Below are the code and all the weights of a small trained network. Each question names an input and a target symbol and asks about switching units off, where a switched-off unit gives its printed mean instead of its output.

import numpy as np


def w(rows, s, z=0):
    codes = np.array(rows[::2]) - 128.0
    scale = np.full(codes.shape[1], s)
    scale[-1] = z or s
    return codes * scale


def f(y):
    return np.maximum(y, 0)


def softmax(a):
    e = np.exp(a - a.max(-1, keepdims=True))
    return e / e.sum(-1, keepdims=True)


def log_softmax(a):
    a = a - a.max(-1, keepdims=True)
    return a - np.log(np.exp(a).sum(-1, keepdims=True))


def net(x, mask):
    ids = ['ΓΔΛΠΦΨΩαβεζημξστ'.index(c) for c in x.split()]
    T = len(ids)
    res = E[ids] + P[:T]
    u = 0
    for l in range(3):
        r = res
        for j in range(3):
            rows = slice(3 * j, 3 * j + 3)
            q, k, v = (r @ M[l][rows].T for M in (Q, K, V))
            z = softmax(np.where(np.tri(T) > 0, q @ k.T / 3**0.5, -1e9)) @ v
            o = O[l][rows]
            res = res + np.where(mask[u + j], z, o[:, -1]) @ o[:, :-1]
        u += 3
        y = f(res @ A[l][:, :-1].T + A[l][:, -1])
        res = res + np.where(mask[u : u + 8], y, B[l][:, -1]) @ B[l][:, :-1]
        u += 8
    return log_softmax(res[-1] @ U[:, :-1].T + U[:, -1])


Q, K, V, O, A, B = {}, {}, {}, {}, {}, {}
E = w([
[212,149,162],'Γ',
[32,46,82],'Δ',
[220,70,172],'Λ',
[113,82,175],'Π',
[137,177,105],'Φ',
[186,80,4],'Ψ',
[180,22,201],'Ω',
[115,17,44],'α',
[128,191,212],'β',
[31,93,144],'ε',
[134,183,103],'ζ',
[54,174,139],'η',
[143,173,144],'μ',
[126,228,15],'ξ',
[140,166,117],'σ',
[151,96,176],'τ',
],0.018)
P = w([
[167,222,13],'0',
[160,201,47],'1',
[154,179,84],'2',
[144,163,116],'3',
[138,151,134],'4',
[133,137,157],'5',
[127,126,176],'6',
[123,115,198],'7',
[117,102,214],'8',
[116,96,229],'9',
[112,84,244],'10',
[109,79,254],'11',
],0.0066)
Q[0] = w([
[156,114,112],'L0H0',
[184,127,158],'L0H0',
[108,175,140],'L0H0',
[247,171,200],'L0H1',
[65,103,164],'L0H1',
[174,71,94],'L0H1',
[105,106,149],'L0H2',
[109,141,132],'L0H2',
[116,138,148],'L0H2',
],0.016)
K[0] = w([
[191,138,109],'L0H0',
[146,135,152],'L0H0',
[150,159,124],'L0H0',
[183,150,171],'L0H1',
[46,108,153],'L0H1',
[202,4,101],'L0H1',
[93,128,144],'L0H2',
[113,140,148],'L0H2',
[139,119,163],'L0H2',
],0.018)
V[0] = w([
[184,50,146],'L0H0',
[150,234,254],'L0H0',
[106,136,106],'L0H0',
[110,168,148],'L0H1',
[108,90,131],'L0H1',
[157,228,17],'L0H1',
[142,153,139],'L0H2',
[80,96,87],'L0H2',
[160,113,114],'L0H2',
],0.008)
O[0] = w([
[132,93,186,77],'L0H0',
[102,149,112,8],'L0H0',
[98,150,91,159],'L0H0',
[108,79,129,133],'L0H1',
[104,124,53,132],'L0H1',
[89,93,253,123],'L0H1',
[139,68,107,121],'L0H2',
[127,155,81,188],'L0H2',
[115,111,61,126],'L0H2',
],0.005,0.0013)
A[0] = w([
[193,198,132,117],'L0N0',
[249,129,156,15],'L0N1',
[131,114,214,60],'L0N2',
[201,73,122,208],'L0N3',
[194,220,201,107],'L0N4',
[193,63,224,161],'L0N5',
[222,200,17,115],'L0N6',
[18,154,167,3],'L0N7',
],0.011,0.0048)
B[0] = w([
[170,123,121,180],'L0N0',
[52,91,202,185],'L0N1',
[188,97,120,167],'L0N2',
[116,204,181,241],'L0N3',
[219,91,102,229],'L0N4',
[111,129,165,254],'L0N5',
[152,255,62,180],'L0N6',
[133,78,214,182],'L0N7',
],0.0097,0.006)
Q[1] = w([
[139,164,95],'L1H0',
[119,77,174],'L1H0',
[152,91,137],'L1H0',
[154,1,101],'L1H1',
[175,161,109],'L1H1',
[197,173,108],'L1H1',
[63,220,128],'L1H2',
[133,179,27],'L1H2',
[27,107,61],'L1H2',
],0.0086)
K[1] = w([
[105,169,163],'L1H0',
[115,240,254],'L1H0',
[108,239,217],'L1H0',
[97,107,150],'L1H1',
[142,221,140],'L1H1',
[80,190,162],'L1H1',
[153,246,84],'L1H2',
[45,70,107],'L1H2',
[114,230,164],'L1H2',
],0.0078)
V[1] = w([
[135,215,114],'L1H0',
[76,230,139],'L1H0',
[172,86,91],'L1H0',
[133,148,169],'L1H1',
[125,152,195],'L1H1',
[81,174,99],'L1H1',
[195,92,94],'L1H2',
[187,1,108],'L1H2',
[163,30,113],'L1H2',
],0.0074)
O[1] = w([
[123,170,133,209],'L1H0',
[162,54,15,215],'L1H0',
[19,152,83,42],'L1H0',
[160,183,7,218],'L1H1',
[130,207,31,250],'L1H1',
[180,28,197,112],'L1H1',
[200,24,155,152],'L1H2',
[229,154,89,49],'L1H2',
[12,100,67,47],'L1H2',
],0.0018,0.0027)
A[1] = w([
[154,130,8,34],'L1N0',
[91,72,104,56],'L1N1',
[153,124,182,18],'L1N2',
[101,67,174,58],'L1N3',
[124,206,148,219],'L1N4',
[137,106,148,1],'L1N5',
[207,53,125,176],'L1N6',
[31,161,124,98],'L1N7',
],0.014,0.0071)
B[1] = w([
[7,61,44,157],'L1N0',
[172,123,105,147],'L1N1',
[110,52,119,179],'L1N2',
[137,180,91,172],'L1N3',
[158,189,157,255],'L1N4',
[78,125,17,129],'L1N5',
[160,135,79,215],'L1N6',
[160,68,176,166],'L1N7',
],0.014,0.0094)
Q[2] = w([
[97,171,97],'L2H0',
[147,86,230],'L2H0',
[245,46,91],'L2H0',
[76,173,5],'L2H1',
[98,197,82],'L2H1',
[175,106,91],'L2H1',
[7,29,254],'L2H2',
[112,216,25],'L2H2',
[245,80,59],'L2H2',
],0.008)
K[2] = w([
[129,177,2],'L2H0',
[78,156,139],'L2H0',
[171,133,128],'L2H0',
[84,162,72],'L2H1',
[147,178,82],'L2H1',
[150,120,94],'L2H1',
[115,47,163],'L2H2',
[129,157,73],'L2H2',
[180,120,95],'L2H2',
],0.013)
V[2] = w([
[57,208,230],'L2H0',
[135,105,138],'L2H0',
[78,181,119],'L2H0',
[104,255,67],'L2H1',
[163,57,94],'L2H1',
[98,151,179],'L2H1',
[122,140,9],'L2H2',
[179,210,192],'L2H2',
[92,50,84],'L2H2',
],0.0062)
O[2] = w([
[154,140,138,140],'L2H0',
[143,130,120,124],'L2H0',
[114,97,155,102],'L2H0',
[111,52,151,182],'L2H1',
[186,125,138,100],'L2H1',
[123,142,115,129],'L2H1',
[121,254,147,145],'L2H2',
[85,156,173,254],'L2H2',
[92,50,198,17],'L2H2',
],0.0051,0.0066)
A[2] = w([
[225,89,251,45],'L2N0',
[47,84,223,218],'L2N1',
[143,214,150,12],'L2N2',
[98,90,2,152],'L2N3',
[41,173,159,186],'L2N4',
[201,194,132,52],'L2N5',
[64,152,245,86],'L2N6',
[191,17,65,7],'L2N7',
],0.0099,0.012)
B[2] = w([
[2,142,101,231],'L2N0',
[190,44,50,239],'L2N1',
[80,99,112,184],'L2N2',
[97,166,144,190],'L2N3',
[225,72,116,227],'L2N4',
[46,154,105,254],'L2N5',
[83,39,244,175],'L2N6',
[98,70,215,156],'L2N7',
],0.0097,0.0082)
U = w([
[197,177,67,163],'Γ',
[159,180,247,252],'Δ',
[49,143,111,73],'Λ',
[124,113,133,119],'Π',
[123,115,134,136],'Φ',
[121,114,130,111],'Ψ',
[62,74,102,66],'Ω',
[123,115,136,119],'α',
[87,97,23,35],'β',
[121,114,138,165],'ε',
[150,89,222,139],'ζ',
[123,112,129,107],'η',
[183,71,57,91],'μ',
[122,115,129,118],'ξ',
[255,134,198,159],'σ',
[57,121,195,80],'τ',
],0.018,0.015)

Each question gives the input, a string of symbols that net reads in full, and the target symbol t.
The units are the heads (3 rows each of Q, K, V and O) and the neurons (one row each of A and B). Each row of codes is followed by its name. A weight is (code - 128) times the scale printed after its matrix; where a second scale follows, it is the last column's (O, A, B and U).
mask holds one flag per unit, layer by layer, with each layer's heads first. A switched-off unit (its flag False) gives its mean, the last column of its rows in O or B, instead of its output. The means were averaged over made-up inputs and are rounded, as every weight is.
A unit's drop is (log p(t) with every unit on - log p(t) with that unit switched off) / (log p(t) with every unit on - log p(t) with every unit switched off).
The circuit of an input: a set's keep is (log p(t) with only the set's units on - log p(t) with every unit switched off) / (log p(t) with every unit on - log p(t) with every unit switched off). Starting from the 12 units with the biggest drops (on a tie, the unit counted first), units are removed one at a time, each time the one whose removal leaves the highest keep (on an exact tie, the one counted first), for as long as the keep stays at least 0.8.
circuit, biggest first: the units of the circuit, biggest drop first
most important unit: the unit with the biggest drop
k most important neurons: the k neurons with the biggest drops, biggest first
top k neurons in layer l: the k neurons of layer l with the biggest drops, biggest first
which heads matter: for each layer, one digit per head in row order, 1 if its drop is at least 0.15 and else 0, layers parted by /
drop of u: that unit's drop, to one decimal
input ε σ Φ ζ ζ, target Δ: which heads matter => 110 / 000 / 010
input Π Γ Ψ τ ε β τ Φ, target Γ: circuit, biggest first => [L2N6; L0N1]
input ε ε Ψ η μ τ Ψ Λ ε σ ζ, target Γ: circuit, biggest first => [L2N6; L0N1]
input ζ η ε, target μ: most important unit => L2N1
input τ Π α α ζ η, target ζ: 2 most important neurons => [L2N6; L1N7]
input ε ξ ε η Δ Π τ μ μ Ω α, target β: circuit, biggest first => [L0H1; L1N0]
input ξ Π μ Δ, target Ω: top 4 neurons in layer 2 => [L2N7; L2N3; L2N4; L2N1]
input η ξ Φ σ η Λ Ψ α, target β: which heads matter => 010 / 000 / 010
input Γ Φ Ψ ε Λ σ τ Ψ μ, target Γ: top 2 neurons in layer 1 => [L1N6; L1N7]
input Γ Ψ Ψ β σ α Δ Φ, target Γ: top 2 neurons in layer 1 => [L1N6; L1N4]
input ε Ψ ε Δ τ σ, target Γ: circuit, biggest first => [L0N1; L2N6]
input μ ξ β Λ ε β β τ Γ, target Λ: which heads matter => 010 / 000 / 000
input Ω β η ξ Δ ζ α μ Ψ, target Γ: which heads matter => 110 / 000 / 000
input σ τ Ω, target ζ: top neuron in layer 2 => [L2N6]
input ε ξ ε α Ψ Ψ Δ Δ μ τ Δ ζ, target Γ: which heads matter => 100 / 000 / 000
input ε ε τ β, target Γ: 3 most important neurons => [L0N4; L1N6; L1N7]
input ε β τ η τ Γ, target Λ: 3 most important neurons => [L2N0; L0N4; L2N5]
input Γ ε Ω ε Ψ Γ Φ Δ τ Γ Ψ, target Δ: 2 most important neurons => [L0N3; L0N4]
input μ ξ η τ Γ η ζ ξ σ Λ Γ Ψ, target Γ: 3 most important neurons => [L0N3; L2N4; L0N6]
input Π ε Δ, target Ω: top 3 neurons in layer 0 => [L0N3; L0N1; L0N5]
input η η τ, target Δ: top 2 neurons in layer 2 => [L2N1; L2N0]
input η ε ξ η Ψ Ψ τ Δ σ, target Γ: top 2 neurons in layer 0 => [L0N4; L0N3]
input σ ε Ψ Λ Δ η, target ζ: top 2 neurons in layer 1 => [L1N7; L1N6]
input β τ Ω β τ ε Λ, target τ: top 3 neurons in layer 0 => [L0N3; L0N1; L0N6]
input Ψ Δ ζ Γ Γ μ Γ ε, target μ: top 2 neurons in layer 0 => [L0N4; L0N3]
input Δ Ψ α Δ Δ ε η Ψ τ Π Ψ Ψ, target Δ: drop of L1N5 => 0.0
input τ Φ Γ Δ ε ξ τ ε σ α ξ, target Δ: drop of L1N0 => 0.1
